Below is a small trained network, with its code and all its weights. Each question gives an input and a target symbol and asks what happens when units are switched off, that is, made to give their printed mean instead of their output.

import numpy as np


def w(rows, s, z=0):
    codes = np.array(rows[::2]) - 128.0
    scale = np.full(codes.shape[1], s)
    scale[-1] = z or s
    return codes * scale


def f(y):
    return y / 2 * (1 + np.tanh(0.7978845608 * (y + 0.044715 * y**3)))


def softmax(a):
    e = np.exp(a - a.max(-1, keepdims=True))
    return e / e.sum(-1, keepdims=True)


def log_softmax(a):
    a = a - a.max(-1, keepdims=True)
    return a - np.log(np.exp(a).sum(-1, keepdims=True))


def net(x, mask):
    ids = ['γδεθλμξπστω'.index(c) for c in x.split()]
    T = len(ids)
    res = E[ids] + P[:T]
    u = 0
    for l in range(3):
        q, k, v = (res @ M[l].T for M in (Q, K, V))
        z = softmax(np.where(np.tri(T) > 0, q @ k.T / 2**0.5, -1e9)) @ v
        res = res + np.where(mask[u], z, O[l][:, -1]) @ O[l][:, :-1]
        u += 1
        y = f(res @ A[l][:, :-1].T + A[l][:, -1])
        res = res + np.where(mask[u : u + 8], y, B[l][:, -1]) @ B[l][:, :-1]
        u += 8
    return log_softmax(res[-1] @ U[:, :-1].T + U[:, -1])


Q, K, V, O, A, B = {}, {}, {}, {}, {}, {}
E = w([
[168,95,174],'γ',
[128,94,157],'δ',
[82,98,121],'ε',
[89,197,163],'θ',
[101,4,104],'λ',
[140,151,193],'μ',
[173,118,148],'ξ',
[177,59,127],'π',
[115,168,184],'σ',
[93,52,83],'τ',
[206,53,100],'ω',
],0.029)
P = w([
[154,1,175],'0',
[137,133,104],'1',
[131,133,91],'2',
[136,131,92],'3',
[143,118,104],'4',
[144,126,92],'5',
[147,118,116],'6',
[151,111,119],'7',
[185,126,166],'8',
],0.0082)
Q[0] = w([
[254,73,63],'0.h0',
[21,21,114],'0.h0',
],0.0084)
K[0] = w([
[235,147,13],'0.h0',
[68,1,146],'0.h0',
],0.0064)
V[0] = w([
[173,2,243],'0.h0',
[98,186,202],'0.h0',
],0.0094)
O[0] = w([
[69,82,58,252],'0.h0',
[74,140,3,77],'0.h0',
],0.016)
A[0] = w([
[86,125,182,90],'0.n0',
[163,119,104,2],'0.n1',
[7,151,121,65],'0.n2',
[117,140,114,55],'0.n3',
[117,58,143,160],'0.n4',
[95,111,164,9],'0.n5',
[101,169,114,97],'0.n6',
[96,198,58,119],'0.n7',
],0.013,0.0032)
B[0] = w([
[154,158,50,143],'0.n0',
[199,104,221,126],'0.n1',
[132,149,176,184],'0.n2',
[164,100,170,128],'0.n3',
[63,212,25,254],'0.n4',
[185,160,95,152],'0.n5',
[250,4,178,140],'0.n6',
[117,3,82,163],'0.n7',
],0.0066,0.023)
Q[1] = w([
[254,201,215],'1.h0',
[117,143,31],'1.h0',
],0.0054)
K[1] = w([
[226,128,151],'1.h0',
[99,254,219],'1.h0',
],0.0077)
V[1] = w([
[22,79,118],'1.h0',
[163,2,122],'1.h0',
],0.0079)
O[1] = w([
[186,250,92,252],'1.h0',
[255,34,87,156],'1.h0',
],0.0089,0.03)
A[1] = w([
[226,164,121,67],'1.n0',
[65,232,20,242],'1.n1',
[121,68,62,231],'1.n2',
[164,134,254,134],'1.n3',
[190,206,79,56],'1.n4',
[145,170,39,98],'1.n5',
[72,220,118,233],'1.n6',
[127,133,133,255],'1.n7',
],0.0077,0.0066)
B[1] = w([
[88,105,103,157],'1.n0',
[201,114,132,253],'1.n1',
[141,125,149,173],'1.n2',
[131,226,158,127],'1.n3',
[45,81,39,192],'1.n4',
[91,124,165,209],'1.n5',
[191,141,185,174],'1.n6',
[254,94,212,143],'1.n7',
],0.0074,0.039)
Q[2] = w([
[77,110,178],'2.h0',
[210,254,203],'2.h0',
],0.0073)
K[2] = w([
[28,197,254],'2.h0',
[132,89,138],'2.h0',
],0.0075)
V[2] = w([
[148,186,191],'2.h0',
[195,2,172],'2.h0',
],0.0076)
O[2] = w([
[254,48,107,7],'2.h0',
[139,59,231,156],'2.h0',
],0.0059,0.021)
A[2] = w([
[79,106,227,30],'2.n0',
[19,20,48,154],'2.n1',
[134,166,75,113],'2.n2',
[208,114,2,207],'2.n3',
[16,84,196,3],'2.n4',
[237,55,147,245],'2.n5',
[99,17,84,51],'2.n6',
[24,73,193,10],'2.n7',
],0.0073,0.0082)
B[2] = w([
[131,97,81,127],'2.n0',
[42,189,147,162],'2.n1',
[157,84,108,171],'2.n2',
[138,75,210,255],'2.n3',
[143,128,29,127],'2.n4',
[126,167,239,155],'2.n5',
[115,176,52,134],'2.n6',
[137,64,2,127],'2.n7',
],0.0079,0.027)
U = w([
[212,51,82,1],'γ',
[216,105,160,114],'δ',
[179,155,152,244],'ε',
[126,67,167,218],'θ',
[135,53,91,227],'λ',
[61,173,94,93],'μ',
[115,80,209,51],'ξ',
[136,139,11,44],'π',
[59,133,186,87],'σ',
[191,63,57,82],'τ',
[91,77,168,216],'ω',
],0.011,0.0076)

Each question gives the input, a string of symbols that net reads in full, and the target symbol t.
The units are the heads (2 rows each of Q, K, V and O) and the neurons (one row each of A and B). Each row of codes is followed by its name. A weight is (code - 128) times the scale printed after its matrix; where a second scale follows, it is the last column's (O, A, B and U).
mask holds one flag per unit, layer by layer, with each layer's heads first. A switched-off unit (its flag False) gives its mean, the last column of its rows in O or B, instead of its output. The means were averaged over made-up inputs and are rounded, as every weight is.
A unit's drop is (log p(t) with every unit on - log p(t) with that unit switched off) / (log p(t) with every unit on - log p(t) with every unit switched off).
The circuit of an input: a set's keep is (log p(t) with only the set's units on - log p(t) with every unit switched off) / (log p(t) with every unit on - log p(t) with every unit switched off). Starting from the 12 units with the biggest drops (on a tie, the unit counted first), units are removed one at a time, each time the one whose removal leaves the highest keep (on an exact tie, the one counted first), for as long as the keep stays at least 0.8.
circuit, biggest first: the units of the circuit, biggest drop first
most important unit: the unit with the biggest drop
k most important neurons: the k neurons with the biggest drops, biggest first
k most important neurons of layer l: the k neurons of layer l with the biggest drops, biggest first
input λ θ ε σ, target π: most important unit => 0.n7
input ε ε θ λ, target δ: 3 most important neurons of layer 1 => (1.n6, 1.n1, 1.n4)
input ε ε σ ε δ π, target δ: 2 most important neurons => (0.n7, 1.n4)
input ε τ π δ, target δ: circuit, biggest first => (2.h0, 0.h0)
input λ γ ω λ ω π, target π: 3 most important neurons of layer 1 => (1.n4, 1.n1, 1.n0)
input σ ξ θ, target ω: 2 most important neurons => (0.n7, 1.n1)
input π ε τ τ ω, target μ: 4 most important neurons => (0.n4, 1.n1, 1.n6, 2.n3)
input ε μ δ ε π ε τ σ, target δ: circuit, biggest first => (2.h0, 2.n1, 0.n4)
input σ τ μ, target ω: 2 most important neurons of layer 2 => (2.n1, 2.n5)
input θ ε π ω, target ξ: circuit, biggest first => (1.h0, 0.h0)
input λ ε σ δ λ γ π ξ, target π: 2 most important neurons => (0.n4, 1.n4)
input π ε σ τ δ σ γ ε, target ε: circuit, biggest first => (1.n1, 1.n6, 0.n7)
input π ε π θ γ σ π ε, target μ: circuit, biggest first => (1.h0, 2.h0)
input σ σ δ ε σ ω, target ω: circuit, biggest first => (1.h0)
input μ σ π μ σ, target λ: 2 most important neurons of layer 1 => (1.n6, 1.n1)
input ε γ π ε ε ω λ λ ε, target δ: circuit, biggest first => (2.h0, 1.n4, 0.h0)
input θ σ τ ε θ, target ξ: 2 most important neurons => (1.n4, 0.n4)
input θ ω γ π π σ, target ξ: 3 most important neurons => (1.n4, 0.n4, 2.n5)
input λ π λ δ, target π: circuit, biggest first => (1.n4, 0.n4, 1.h0, 0.h0)
input σ γ σ, target ω: most important unit => 0.h0
input π ω γ, target μ: 2 most important neurons of layer 1 => (1.n1, 1.n6)
input π τ σ, target μ: 3 most important neurons of layer 2 => (2.n3, 2.n1, 2.n5)
input θ τ σ, target ξ: 3 most important neurons of layer 0 => (0.n4, 0.n6, 0.n7)
